Here is a tiny trained network, its code and every weight. The questions are about switching its units off for an input and a target symbol, where a switched-off unit gives its printed mean instead of its output.

import numpy as np


def w(rows, s, z=0):
    codes = np.array(rows[::2]) - 128.0
    scale = np.full(codes.shape[1], s)
    scale[-1] = z or s
    return codes * scale


def norm(h):
    return h / np.sqrt((h * h).mean(-1, keepdims=True) + 1e-5)


def f(y):
    return y / 2 * (1 + np.tanh(0.7978845608 * (y + 0.044715 * y**3)))


def softmax(a):
    e = np.exp(a - a.max(-1, keepdims=True))
    return e / e.sum(-1, keepdims=True)


def log_softmax(a):
    a = a - a.max(-1, keepdims=True)
    return a - np.log(np.exp(a).sum(-1, keepdims=True))


def net(x, mask):
    ids = ['αβγδεζηξψ'.index(c) for c in x.split()]
    T = len(ids)
    res = E[ids] + P[:T]
    r = norm(res)
    for j in range(2):
        rows = slice(3 * j, 3 * j + 3)
        q, k, v = (r @ M[0][rows].T for M in (Q, K, V))
        z = softmax(np.where(np.tri(T) > 0, q @ k.T / 3**0.5, -1e9)) @ v
        o = O[0][rows]
        res = res + np.where(mask[j], z, o[:, -1]) @ o[:, :-1]
    y = f(norm(res) @ A[0][:, :-1].T + A[0][:, -1])
    res = res + np.where(mask[2:10], y, B[0][:, -1]) @ B[0][:, :-1]
    return log_softmax(norm(res)[-1] @ U[:, :-1].T + U[:, -1])


Q, K, V, O, A, B = {}, {}, {}, {}, {}, {}
E = w([
[154,77,115,58,9,51,211,80,56],'α',
[106,215,132,68,236,120,149,132,72],'β',
[134,136,113,89,229,122,138,114,111],'γ',
[130,125,92,50,199,183,84,109,127],'δ',
[93,111,153,137,155,107,159,123,215],'ε',
[83,82,127,71,189,133,44,146,123],'ζ',
[65,166,158,70,109,191,39,144,134],'η',
[167,199,238,118,171,80,83,155,106],'ξ',
[173,148,162,30,226,121,99,136,155],'ψ',
],0.015)
P = w([
[170,142,14,120,114,59,24,160,1],'0',
[154,139,44,96,107,106,113,182,117],'1',
[119,137,66,110,106,144,139,162,89],'2',
[144,136,124,81,129,162,144,151,114],'3',
[140,143,136,90,146,170,161,119,116],'4',
[152,135,185,106,134,137,121,128,142],'5',
[136,128,181,119,157,134,118,98,150],'6',
[65,151,170,128,174,100,93,121,163],'7',
],0.0092)
Q[0] = w([
[141,113,86,65,99,110,80,141,76],'h1',
[132,151,165,123,255,119,71,145,52],'h1',
[139,137,145,176,93,171,143,141,154],'h1',
[82,154,224,114,110,166,143,57,139],'h2',
[127,203,137,108,114,147,74,112,113],'h2',
[125,101,131,99,190,88,111,93,127],'h2',
],0.0084)
K[0] = w([
[112,194,70,175,200,124,42,153,165],'h1',
[74,235,158,172,254,161,37,49,233],'h1',
[161,187,80,67,122,162,199,137,95],'h1',
[111,109,137,148,72,95,185,100,122],'h2',
[93,27,221,125,149,119,168,60,127],'h2',
[181,114,142,119,61,159,83,73,117],'h2',
],0.0066)
V[0] = w([
[87,141,68,106,182,31,21,112,151],'h1',
[152,36,85,117,134,26,166,169,110],'h1',
[167,127,76,152,229,127,109,182,92],'h1',
[163,81,170,6,2,120,198,34,37],'h2',
[171,101,155,81,88,122,140,125,78],'h2',
[132,151,193,145,191,221,81,140,134],'h2',
],0.0069)
O[0] = w([
[131,241,136,159,33,143,207,109,98,254],'h1',
[146,159,175,142,152,138,52,123,65,244],'h1',
[152,193,71,157,96,44,138,117,67,141],'h1',
[94,182,125,149,62,192,179,238,195,203],'h2',
[112,241,98,202,136,111,145,184,180,166],'h2',
[207,111,86,66,86,132,134,99,2,20],'h2',
],0.0082,0.0057)
A[0] = w([
[110,201,182,88,132,150,109,118,139,126],'n1',
[78,177,140,78,99,110,100,90,152,83],'n2',
[92,189,211,121,193,191,100,163,160,108],'n3',
[254,145,104,145,227,68,125,155,45,68],'n4',
[90,118,164,27,63,134,143,89,26,166],'n5',
[109,55,136,134,135,122,86,63,103,79],'n6',
[191,124,80,48,143,46,127,116,61,253],'n7',
[95,152,202,247,249,61,170,80,152,92],'n8',
],0.0097,0.0047)
B[0] = w([
[155,58,102,117,101,181,143,96,163,215],'n1',
[143,89,113,92,171,165,157,135,153,173],'n2',
[107,165,94,158,124,103,86,27,87,250],'n3',
[68,116,60,168,111,180,227,228,204,178],'n4',
[161,140,89,155,122,152,164,177,165,253],'n5',
[11,118,227,61,82,82,112,213,88,144],'n6',
[58,232,91,234,60,123,194,93,119,254],'n7',
[174,72,136,100,161,169,81,171,111,234],'n8',
],0.011,0.0087)
U = w([
[115,252,142,146,37,119,158,105,126,194],'α',
[169,73,119,140,121,245,186,241,230,43],'β',
[78,83,182,86,132,94,118,183,158,253],'γ',
[171,142,120,92,109,110,113,130,126,86],'δ',
[126,128,112,143,166,189,55,1,130,135],'ε',
[168,126,118,122,104,127,100,132,117,65],'ζ',
[181,136,137,117,116,124,116,126,114,77],'η',
[186,135,134,125,113,120,103,138,128,61],'ξ',
[171,127,135,135,99,124,104,121,112,75],'ψ',
],0.0077,0.0057)

Each question gives the input, a string of symbols that net reads in full, and the target symbol t.
The units are the heads (3 rows each of Q, K, V and O) and the neurons (one row each of A and B). Each row of codes is followed by its name. A weight is (code - 128) times the scale printed after its matrix; where a second scale follows, it is the last column's (O, A, B and U).
mask holds one flag per unit, heads first, then neurons. A switched-off unit (its flag False) gives its mean, the last column of its rows in O or B, instead of its output. The means were averaged over made-up inputs and are rounded, as every weight is.
A unit's drop is (log p(t) with every unit on - log p(t) with that unit switched off) / (log p(t) with every unit on - log p(t) with every unit switched off).
The circuit of an input: a set's keep is (log p(t) with only the set's units on - log p(t) with every unit switched off) / (log p(t) with every unit on - log p(t) with every unit switched off). Starting from all 10 units, units are removed one at a time, each time the one whose removal leaves the highest keep (on an exact tie, the one counted first), for as long as the keep stays at least 0.8.
units of the circuit, in order: the units of the circuit, biggest drop first
most important unit: the unit with the biggest drop
top k neurons: the k neurons with the biggest drops, biggest first
which heads matter: for each layer, one digit per head in row order, 1 if its drop is at least 0.15 and else 0, layers parted by /
drop of u: that unit's drop, to one decimal
input η ε α ε ε ε ε, target ε: units of the circuit, in order -> n3, h1
input α ζ γ γ ε ε γ, target ε: units of the circuit, in order -> n3, n7
input ε η ε, target β: units of the circuit, in order -> n3, h2
input ε ξ ψ η ε ξ ε η, target β: units of the circuit, in order -> h2, h1, n5
input ε α ε ξ, target ε: units of the circuit, in order -> n3, n7, n1
input δ α η η ε ζ, target ε: units of the circuit, in order -> n3, n7
input ε δ ε ψ ξ β ξ, target β: units of the circuit, in order -> h2, n4
input ψ ψ β ε δ ε, target β: units of the circuit, in order -> n3, n8, h2
input α ε β ξ, target ε: most important unit -> n3
input δ ψ α η η η γ α, target β: which heads matter -> 10
input δ α ε ε ψ η, target ε: which heads matter -> 00
input α η ε, target ε: which heads matter -> 00
input γ η η, target β: top 3 neurons -> n3, n5, n2
input α ψ γ ψ ε η δ, target ε: most important unit -> n7
input ε ε η γ α ε β, target ε: top 4 neurons -> n3, n7, n5, n4
input γ α δ β α, target β: top 2 neurons -> n7, n3
input ζ ε ψ α ε ε ψ, target ε: drop of n1 -> 0.1
input γ α δ ε ε ε ξ ψ, target ε: drop of n3 -> 0.5
input ε ε ε δ η ε, target γ: drop of n6 -> 0.4
